Rows are numbered. After the first two, each row is followed by the number of the nearest row among all rows above it, by straight-line distance.
1: [6,-1,-17,6,-14,47,-5,5,-3,17,29,-29,-7,-3,7,0,-1,7,0,-2,-7]
2: [-7,-1,10,-21,2,-20,-3,18,3,13,-17,60,1,25,-23,-11,-22,-12,-11,0,-3]
3: [1,1,-16,-2,-13,41,-1,8,-2,16,38,-28,-11,-3,-2,-1,-6,7,-7,-1,-10]
1
4: [-8,-3,6,-12,0,-13,-11,19,3,12,-34,38,2,26,2,-5,-5,-13,-5,-1,-3]
2
5: [5,3,-13,22,-1,18,-1,-13,-2,-3,29,-49,-4,-18,14,4,5,13,5,0,1]
1
6: [2,1,6,12,21,-45,-3,-14,2,-14,-41,19,12,-2,9,2,3,-7,8,2,6]
4
7: [-2,-7,-5,-9,-10,27,-10,35,0,25,-6,22,-5,25,-4,-3,0,-10,-6,-3,-8]
4
8: [4,0,-18,6,-13,52,-6,10,-2,20,32,-35,-10,-5,6,0,2,8,-1,-2,-7]
1
9: [3,5,1,15,13,-40,10,-34,1,-19,0,-12,8,-23,6,-3,2,6,5,2,3]
6
10: [8,1,-13,19,-2,21,2,-17,-2,2,28,-52,0,-23,11,3,5,12,5,0,1]
5
11: [-6,-2,-2,-21,-9,21,-7,29,1,26,3,24,-8,23,-18,-8,-14,-6,-12,-3,-9]
7
12: [1,2,-12,-12,-13,19,6,5,-2,21,47,-13,-9,-8,-25,-9,-22,7,-14,-1,-8]
3
13: [4,4,-2,22,15,-27,4,-32,0,-16,1,-23,10,-18,15,5,8,4,13,2,12]
9
14: [5,7,3,11,13,-37,10,-33,0,-17,-1,-13,10,-18,4,-1,-5,7,5,3,8]
9
15: [-1,3,11,-6,15,-61,7,-17,3,-19,-26,32,10,-3,-8,-7,-11,-5,-2,3,5]
6
16: [2,1,-13,-4,-9,31,1,6,-2,21,42,-20,-12,-5,-7,-5,-16,6,-10,-1,-6]
3
17: [5,3,-3,22,12,-33,2,-29,0,-25,-7,-19,10,-22,19,6,9,4,14,2,9]
13
18: [-7,-2,2,-22,-11,3,-2,24,2,27,16,41,-9,24,-22,-12,-22,-8,-17,-2,-12]
11
19: [1,0,-13,-5,-16,38,1,6,-2,16,40,-32,-10,-4,-11,-6,-13,7,-8,-1,-7]
3
20: [-6,-4,-7,-4,-10,32,-17,24,1,21,-11,13,-4,24,5,0,4,-7,-1,-3,-10]
7
21: [-8,-1,9,-20,1,-24,-5,14,3,11,-23,55,0,22,-12,-7,-14,-13,-9,-1,-5]
2
22: [5,-1,-16,6,-13,48,-6,8,-2,14,31,-33,-10,-3,2,2,3,7,-2,-2,-7]
8
23: [-4,-6,-7,-8,-11,29,-15,30,1,19,-7,11,-6,28,4,-3,0,-9,-4,-3,-9]
20
24: [6,4,-15,16,-4,19,2,-18,-2,0,38,-50,-1,-23,8,2,4,12,4,0,1]
10
25: [-6,-2,9,-23,4,-22,-5,16,3,10,-20,58,2,22,-18,-10,-16,-12,-10,-1,-4]
21
26: [-5,-3,-5,-19,-8,21,-9,29,1,24,4,35,-6,22,-12,-6,-15,-8,-11,-2,-12]
11
27: [6,5,0,15,14,-36,8,-33,0,-21,-4,-15,9,-20,11,2,3,4,6,3,6]
9
28: [1,1,10,3,16,-42,1,-19,2,-18,-31,25,13,-2,0,0,-2,-6,4,2,7]
6
29: [1,-1,2,22,15,-17,-16,-9,1,-11,-55,-5,16,-2,43,12,28,-9,22,1,9]
6
30: [-2,1,9,6,16,-46,0,-16,3,-15,-34,22,13,0,2,0,2,-6,2,2,5]
28
31: [-6,-3,10,-20,0,-20,-3,17,3,7,-24,55,-3,22,-18,-11,-19,-11,-9,-1,-7]
25
32: [5,1,-13,-4,-13,35,2,4,-2,20,40,-23,-9,-5,-8,-5,-14,8,-8,-2,-6]
16
33: [4,3,-2,23,14,-23,0,-30,0,-19,-19,-27,11,-19,24,8,17,2,15,2,10]
17
34: [6,1,-4,28,15,-17,-2,-28,0,-20,-22,-26,11,-15,28,9,20,4,17,1,10]
33
35: [6,1,-15,13,1,25,0,-13,-2,9,27,-54,-3,-21,12,6,12,11,7,0,2]
10
36: [8,3,-5,28,14,-17,-2,-25,0,-17,-23,-36,10,-19,24,8,19,2,18,2,11]
34
37: [3,0,5,15,14,-28,-8,-16,2,-18,-48,10,14,4,27,7,18,-7,15,1,11]
29
38: [1,1,6,8,16,-44,-1,-15,2,-14,-37,15,12,1,15,3,6,-8,8,1,8]
6
39: [-6,-2,2,-26,-10,9,-2,31,1,25,12,37,-9,20,-33,-12,-25,-7,-17,-2,-13]
18
40: [3,2,-10,-9,-13,29,5,5,-2,16,43,-14,-10,-4,-14,-7,-19,11,-10,-1,-9]
16
41: [2,2,-11,-9,-14,28,3,10,-1,18,46,-15,-11,-4,-13,-6,-14,7,-11,-1,-8]
40
42: [-3,-4,4,-8,2,-6,-11,21,3,13,-33,44,3,24,2,-2,-5,-14,-2,-2,-1]
4
43: [7,2,-18,25,-5,28,-3,-18,-3,-4,29,-62,-2,-19,17,7,15,12,11,0,2]
10
44: [-7,-2,8,-16,1,-11,-6,18,3,8,-24,51,2,25,-13,-7,-12,-13,-7,-1,-3]
21
45: [5,-4,-1,25,12,-18,-13,-8,2,-13,-56,-1,15,2,32,11,31,-7,21,1,9]
29
46: [4,-1,4,15,14,-27,-6,-11,2,-19,-45,14,14,0,26,6,16,-7,16,1,10]
37
47: [5,4,-1,17,13,-32,5,-32,0,-20,-5,-13,9,-23,13,3,5,6,10,2,10]
27
48: [-4,-5,3,-6,-1,1,-13,24,2,9,-35,46,5,25,1,0,-3,-16,-2,-2,-2]
42
49: [8,1,-6,33,14,-15,-2,-28,0,-16,-22,-24,12,-18,34,9,25,3,21,1,10]
34
50: [-9,-1,10,-21,3,-19,-4,18,3,2,-23,45,2,27,-14,-10,-16,-14,-9,-1,-5]
44
51: [-4,-4,-4,-16,-5,29,-11,30,1,21,-1,33,-6,21,-11,-6,-12,-7,-12,-2,-9]
26
52: [-6,-2,9,-16,0,-20,-5,15,3,5,-25,52,2,19,-15,-9,-13,-13,-10,-1,-5]
21
53: [8,3,-16,21,-7,24,2,-14,-2,-7,34,-55,0,-21,16,5,10,12,8,0,1]
43
54: [1,2,-11,-9,-11,30,1,3,-1,17,47,-24,-12,-4,-19,-8,-17,8,-13,-1,-11]
40
55: [5,-2,-19,11,-16,56,-9,9,-2,16,28,-42,-8,-4,13,4,7,6,2,-2,-5]
8
